Here is a tiny trained network, its code and every weight. The questions are about switching its units off for an input and a class, where a switched-off unit gives its printed mean instead of its output.

import numpy as np


def w(rows, s, z=0):
    codes = np.array(rows[::2]) - 128.0
    scale = np.full(codes.shape[1], s)
    scale[-1] = z or s
    return codes * scale


def norm(h):
    return h / np.sqrt((h * h).mean(-1, keepdims=True) + 1e-5)


def f(y):
    return y / 2 * (1 + np.tanh(0.7978845608 * (y + 0.044715 * y**3)))


def log_softmax(a):
    a = a - a.max(-1, keepdims=True)
    return a - np.log(np.exp(a).sum(-1, keepdims=True))


def net(x, mask):
    res = np.array(x, float).reshape(1, 8) / 4 @ E
    u = 0
    for l in range(2):
        y = f(norm(res) @ A[l][:, :-1].T + A[l][:, -1])
        res = res + np.where(mask[u : u + 13], y, B[l][:, -1]) @ B[l][:, :-1]
        u += 13
    return log_softmax(norm(res)[-1] @ U[:, :-1].T + U[:, -1])


A, B = {}, {}
E = w([
[125,125,125],'x0',
[121,255,103],'x1',
[129,127,128],'x2',
[179,175,238],'x3',
[129,127,127],'x4',
[129,126,127],'x5',
[129,130,128],'x6',
[220,119,112],'x7',
],0.0094)
A[0] = w([
[71,114,209,117],'0.n1',
[181,107,123,172],'0.n2',
[188,254,140,82],'0.n3',
[168,61,103,49],'0.n4',
[74,229,128,208],'0.n5',
[155,197,171,54],'0.n6',
[143,178,53,54],'0.n7',
[106,89,168,124],'0.n8',
[150,183,45,1],'0.n9',
[99,38,111,91],'0.n10',
[142,165,156,100],'0.n11',
[46,70,167,135],'0.n12',
[136,107,194,128],'0.n13',
],0.015,0.0059)
B[0] = w([
[63,174,197,174],'0.n1',
[179,35,93,178],'0.n2',
[108,160,130,238],'0.n3',
[140,14,62,162],'0.n4',
[109,128,5,254],'0.n5',
[114,254,138,171],'0.n6',
[247,97,132,171],'0.n7',
[181,154,202,154],'0.n8',
[199,101,116,164],'0.n9',
[121,85,163,202],'0.n10',
[89,239,161,145],'0.n11',
[159,187,189,198],'0.n12',
[203,215,201,165],'0.n13',
],0.0075,0.0073)
A[1] = w([
[70,43,128,56],'1.n1',
[67,111,81,91],'1.n2',
[109,30,97,3],'1.n3',
[181,175,109,163],'1.n4',
[104,84,60,187],'1.n5',
[77,150,220,99],'1.n6',
[97,2,149,180],'1.n7',
[173,149,113,121],'1.n8',
[124,127,238,129],'1.n9',
[166,106,90,90],'1.n10',
[105,75,183,93],'1.n11',
[62,190,134,162],'1.n12',
[93,46,236,32],'1.n13',
],0.014,0.0061)
B[1] = w([
[42,133,150,162],'1.n1',
[170,190,89,151],'1.n2',
[74,98,228,169],'1.n3',
[222,40,111,201],'1.n4',
[104,106,45,230],'1.n5',
[57,65,135,182],'1.n6',
[91,154,188,253],'1.n7',
[179,113,186,154],'1.n8',
[103,37,105,197],'1.n9',
[134,103,114,157],'1.n10',
[63,214,34,157],'1.n11',
[170,91,134,205],'1.n12',
[110,255,2,186],'1.n13',
],0.0067,0.0068)
U = w([
[10,123,126,86],'0',
[96,8,116,94],'1',
[110,137,232,196],'2',
[233,72,192,94],'3',
[128,126,39,252],'4',
[230,96,61,94],'5',
[93,250,121,81],'6',
[224,216,137,92],'7',
],0.021,0.0042)

Each question gives the input, the list of numbers given to net, and the class t.
The units are the neurons (one row each of A and B). Each row of codes is followed by its name. A weight is (code - 128) times the scale printed after its matrix; where a second scale follows, it is the last column's (A, B and U).
mask holds one flag per neuron, layer by layer. A switched-off neuron (its flag False) gives its mean, the last column of its row in B, instead of its output. The means were averaged over made-up inputs and are rounded, as every weight is.
A unit's drop is (log p(t) with every unit on - log p(t) with that unit switched off) / (log p(t) with every unit on - log p(t) with every unit switched off).
The circuit of an input: a set's keep is (log p(t) with only the set's units on - log p(t) with every unit switched off) / (log p(t) with every unit on - log p(t) with every unit switched off). Starting from the 12 units with the biggest drops (on a tie, the unit counted first), units are removed one at a time, each time the one whose removal leaves the highest keep (on an exact tie, the one counted first), for as long as the keep stays at least 0.8.
circuit, biggest first: the units of the circuit, biggest drop first
most important unit: the unit with the biggest drop
top k neurons: the k neurons with the biggest drops, biggest first
top k neurons in layer l: the k neurons of layer l with the biggest drops, biggest first
drop when u is switched off: that unit's drop, to one decimal
input [6,7,8,-7,4,-2,7,3], class 5: circuit, biggest first	(0.n7, 1.n4)
input [-3,6,-7,-2,5,-5,4,-3], class 4: most important unit	0.n5
input [0,6,-4,-3,-2,8,-3,-8], class 4: circuit, biggest first	(0.n5, 1.n7)
input [-3,0,4,-2,-2,0,-8,-1], class 0: top 3 neurons	(0.n6, 0.n10, 1.n1)
input [-4,-4,8,0,6,-6,-5,6], class 1: circuit, biggest first	(0.n4, 0.n7, 1.n3)
input [7,-8,0,0,0,5,2,0], class 0: circuit, biggest first	(1.n13, 1.n7, 1.n4)
input [-1,-6,6,6,0,-3,1,0], class 2: top 3 neurons	(0.n1, 0.n5, 0.n7)
input [4,4,5,-5,0,4,-1,3], class 5: top 2 neurons	(0.n7, 0.n9)
input [-4,-5,-3,3,7,0,-2,0], class 2: top 4 neurons	(0.n5, 0.n1, 0.n7, 1.n4)
input [-7,-6,7,-1,-8,3,-7,-4], class 0: top 3 neurons	(1.n13, 1.n9, 1.n11)
input [4,-8,3,0,1,-2,-7,-3], class 0: top 3 neurons in layer 1	(1.n13, 1.n11, 1.n9)
input [6,6,-7,-4,-4,-1,7,2], class 5: top 2 neurons in layer 0	(0.n7, 0.n9)
input [2,-1,-4,3,-7,8,-6,-8], class 2: top 3 neurons in layer 0	(0.n12, 0.n13, 0.n8)
input [-2,-1,0,1,6,0,4,-4], class 2: most important unit	0.n12
input [1,-1,2,-6,5,4,3,0], class 0: top 3 neurons in layer 1	(1.n7, 1.n4, 1.n1)
input [-6,-4,0,3,5,3,1,-8], class 2: top 3 neurons	(0.n12, 0.n13, 0.n8)
input [0,-7,8,5,-2,3,-2,-1], class 2: top 2 neurons in layer 0	(0.n1, 0.n7)
input [-6,-1,-2,-8,-6,-3,-3,-3], class 0: top 2 neurons in layer 0	(0.n5, 0.n10)
input [2,-2,7,0,1,0,5,8], class 1: drop when 0.n4 is switched off	0.2
input [0,0,4,-2,0,7,1,8], class 1: drop when 0.n2 is switched off	0.1
input [7,-6,5,4,7,-6,3,-4], class 2: drop when 1.n3 is switched off	0.0
input [-3,0,5,-4,0,4,0,-1], class 0: top neuron	(0.n5)
